Below are the code and all the weights of a small trained network. Each question names an input and a class and asks about switching units off, where a switched-off unit gives its printed mean instead of its output.

import numpy as np


def w(rows, s, z=0):
    codes = np.array(rows[::2]) - 128.0
    scale = np.full(codes.shape[1], s)
    scale[-1] = z or s
    return codes * scale


def f(y):
    return np.maximum(y, 0)


def log_softmax(a):
    a = a - a.max(-1, keepdims=True)
    return a - np.log(np.exp(a).sum(-1, keepdims=True))


def net(x, mask):
    res = np.array(x, float).reshape(1, 4) / 4 @ E
    y = f(res @ A[0][:, :-1].T + A[0][:, -1])
    res = res + np.where(mask, y, B[0][:, -1]) @ B[0][:, :-1]
    return log_softmax(res[-1] @ U[:, :-1].T + U[:, -1])


A, B = {}, {}
E = w([
[34,137,142,224,163,103,111,63,189,63,123],'x0',
[93,45,103,71,164,102,149,85,179,144,202],'x1',
[157,129,25,184,166,134,173,175,177,159,108],'x2',
[151,131,80,101,85,98,196,4,120,84,69],'x3',
],0.011)
A[0] = w([
[28,156,140,204,182,121,108,73,200,66,134,101],'n0',
[189,120,122,57,119,139,113,136,89,198,119,57],'n1',
[152,112,110,69,66,163,200,166,92,204,139,72],'n2',
[210,133,110,48,104,153,138,150,108,144,141,91],'n3',
[130,133,25,160,172,139,188,171,166,190,97,27],'n4',
[159,154,148,164,122,189,128,146,107,90,109,97],'n5',
[147,152,118,124,117,127,166,84,125,124,128,53],'n6',
[135,95,73,72,71,102,195,75,126,72,88,75],'n7',
[92,133,108,178,134,129,102,97,162,95,142,44],'n8',
[107,14,90,73,160,133,180,92,174,151,251,76],'n9',
[89,129,153,132,130,149,54,204,152,178,211,56],'n10',
[133,118,100,78,77,114,142,60,137,98,47,56],'n11',
[129,148,114,123,122,140,114,149,124,98,109,87],'n12',
[112,118,212,78,86,153,71,80,80,102,156,86],'n13',
[138,168,123,153,119,142,127,150,61,130,78,60],'n14',
[114,166,154,175,140,116,138,118,142,104,128,82],'n15',
[137,97,143,132,113,131,105,122,118,141,118,255],'n16',
[89,138,143,192,152,113,123,93,174,89,139,56],'n17',
[123,97,157,146,204,164,70,204,135,151,163,77],'n18',
[136,104,81,175,123,126,141,137,129,162,127,243],'n19',
[86,35,108,14,192,85,115,92,167,145,202,95],'n20',
[90,139,154,140,167,150,90,178,120,176,184,92],'n21',
[171,237,166,196,72,145,92,149,74,110,40,69],'n22',
[138,97,133,134,99,80,152,135,153,123,190,69],'n23',
[161,119,104,72,122,152,135,153,86,167,138,72],'n24',
[113,156,61,94,96,112,209,74,108,99,98,67],'n25',
[122,115,123,103,144,100,150,137,140,109,167,68],'n26',
[122,104,121,173,157,131,74,98,136,100,79,72],'n27',
[92,121,211,65,74,100,78,110,86,98,155,65],'n28',
[196,122,105,80,121,134,110,115,95,192,160,84],'n29',
[147,138,118,134,183,106,151,130,109,132,132,94],'n30',
[165,123,6,179,143,135,129,165,193,160,115,47],'n31',
],0.012,0.011)
B[0] = w([
[106,53,185,151,40,120,112,158,86,219,198,252],'n0',
[106,78,145,166,90,148,141,113,121,186,195,180],'n1',
[84,91,179,178,64,143,133,141,99,161,173,188],'n2',
[84,50,180,177,73,100,141,170,111,182,172,189],'n3',
[105,209,203,76,159,150,221,116,222,118,185,184],'n4',
[137,146,43,119,152,167,127,147,134,170,105,161],'n5',
[190,116,119,170,161,123,159,153,112,110,159,145],'n6',
[197,88,109,190,200,117,97,101,98,48,140,197],'n7',
[84,93,162,159,83,160,154,163,135,139,139,166],'n8',
[115,198,44,124,131,209,70,210,123,150,88,217],'n9',
[192,84,96,219,187,91,154,93,113,50,112,203],'n10',
[195,90,116,176,198,84,145,133,102,70,143,183],'n11',
[117,141,91,137,127,133,137,149,149,126,145,136],'n12',
[119,210,199,48,164,116,220,73,204,126,173,198],'n13',
[128,154,79,117,121,182,80,189,159,128,110,160],'n14',
[132,113,153,147,101,144,101,167,124,156,160,161],'n15',
[116,116,115,67,102,5,69,12,81,165,53,201],'n16',
[69,84,165,174,90,159,151,140,105,175,163,187],'n17',
[199,101,126,204,184,71,129,86,76,46,120,201],'n18',
[92,159,189,26,119,44,140,14,129,111,80,203],'n19',
[109,190,40,117,111,214,95,195,114,152,48,219],'n20',
[192,85,86,156,188,91,146,84,91,68,121,190],'n21',
[108,173,14,112,124,251,83,221,130,128,62,218],'n22',
[143,150,123,154,121,157,152,190,144,116,114,142],'n23',
[107,81,164,171,86,135,126,150,154,171,132,171],'n24',
[201,78,134,175,199,95,141,132,122,69,111,188],'n25',
[145,154,113,149,99,152,129,171,155,100,138,140],'n26',
[119,113,122,150,135,112,134,161,119,185,194,160],'n27',
[92,215,203,60,142,117,231,100,255,67,181,193],'n28',
[92,80,163,145,96,136,83,149,118,152,175,175],'n29',
[114,136,161,111,147,117,109,149,131,124,138,135],'n30',
[125,212,198,57,138,145,192,97,200,104,188,190],'n31',
],0.0092,0.019)
U = w([
[103,42,168,168,62,126,120,158,106,184,179,115],'0',
[194,76,112,189,199,102,125,131,104,42,138,103],'1',
[117,198,187,60,146,129,179,127,177,99,174,93],'2',
[122,171,43,132,119,190,83,201,121,137,100,106],'3',
[104,96,137,9,86,10,32,41,71,163,42,254],'4',
],0.011)

Each question gives the input, the list of numbers given to net, and the class t.
The units are the neurons (one row each of A and B). Each row of codes is followed by its name. A weight is (code - 128) times the scale printed after its matrix; where a second scale follows, it is the last column's (A, B and U).
mask holds one flag per neuron, in row order. A switched-off neuron (its flag False) gives its mean, the last column of its row in B, instead of its output. The means were averaged over made-up inputs and are rounded, as every weight is.
A unit's drop is (log p(t) with every unit on - log p(t) with that unit switched off) / (log p(t) with every unit on - log p(t) with every unit switched off).
The circuit of an input: a set's keep is (log p(t) with only the set's units on - log p(t) with every unit switched off) / (log p(t) with every unit on - log p(t) with every unit switched off). Starting from the 12 units with the biggest drops (on a tie, the unit counted first), units are removed one at a time, each time the one whose removal leaves the highest keep (on an exact tie, the one counted first), for as long as the keep stays at least 0.8.
units of the circuit, in order: the units of the circuit, biggest drop first
k most important neurons: the k neurons with the biggest drops, biggest first
drop of u: that unit's drop, to one decimal
input [0,-8,-6,-1], class 3: units of the circuit, in order	[n22]
input [-8,-4,-6,8], class 0: 2 most important neurons	[n3; n2]
input [0,8,8,2], class 2: 3 most important neurons	[n4; n31; n19]
input [0,-8,-1,-8], class 1: 3 most important neurons	[n18; n10; n21]
input [-8,-6,8,1], class 0: 4 most important neurons	[n3; n2; n1; n28]
input [7,7,-1,6], class 0: 4 most important neurons	[n0; n22; n17; n8]
input [4,2,8,-8], class 1: 2 most important neurons	[n18; n10]
input [-3,8,5,-6], class 3: 2 most important neurons	[n9; n20]
input [2,-7,-8,8], class 1: 3 most important neurons	[n11; n7; n25]
input [2,3,0,-3], class 4: 2 most important neurons	[n22; n7]
input [-5,-6,-1,-2], class 3: 3 most important neurons	[n22; n0; n14]
input [3,8,2,-5], class 3: 2 most important neurons	[n9; n20]
input [3,-6,1,-5], class 3: 2 most important neurons	[n22; n7]
input [8,-1,7,1], class 0: units of the circuit, in order	[n0]
input [8,-7,6,2], class 0: drop of n0	1.6
input [2,-3,-1,-3], class 4: drop of n11	0.1
input [0,1,0,-4], class 1: drop of n10	0.1
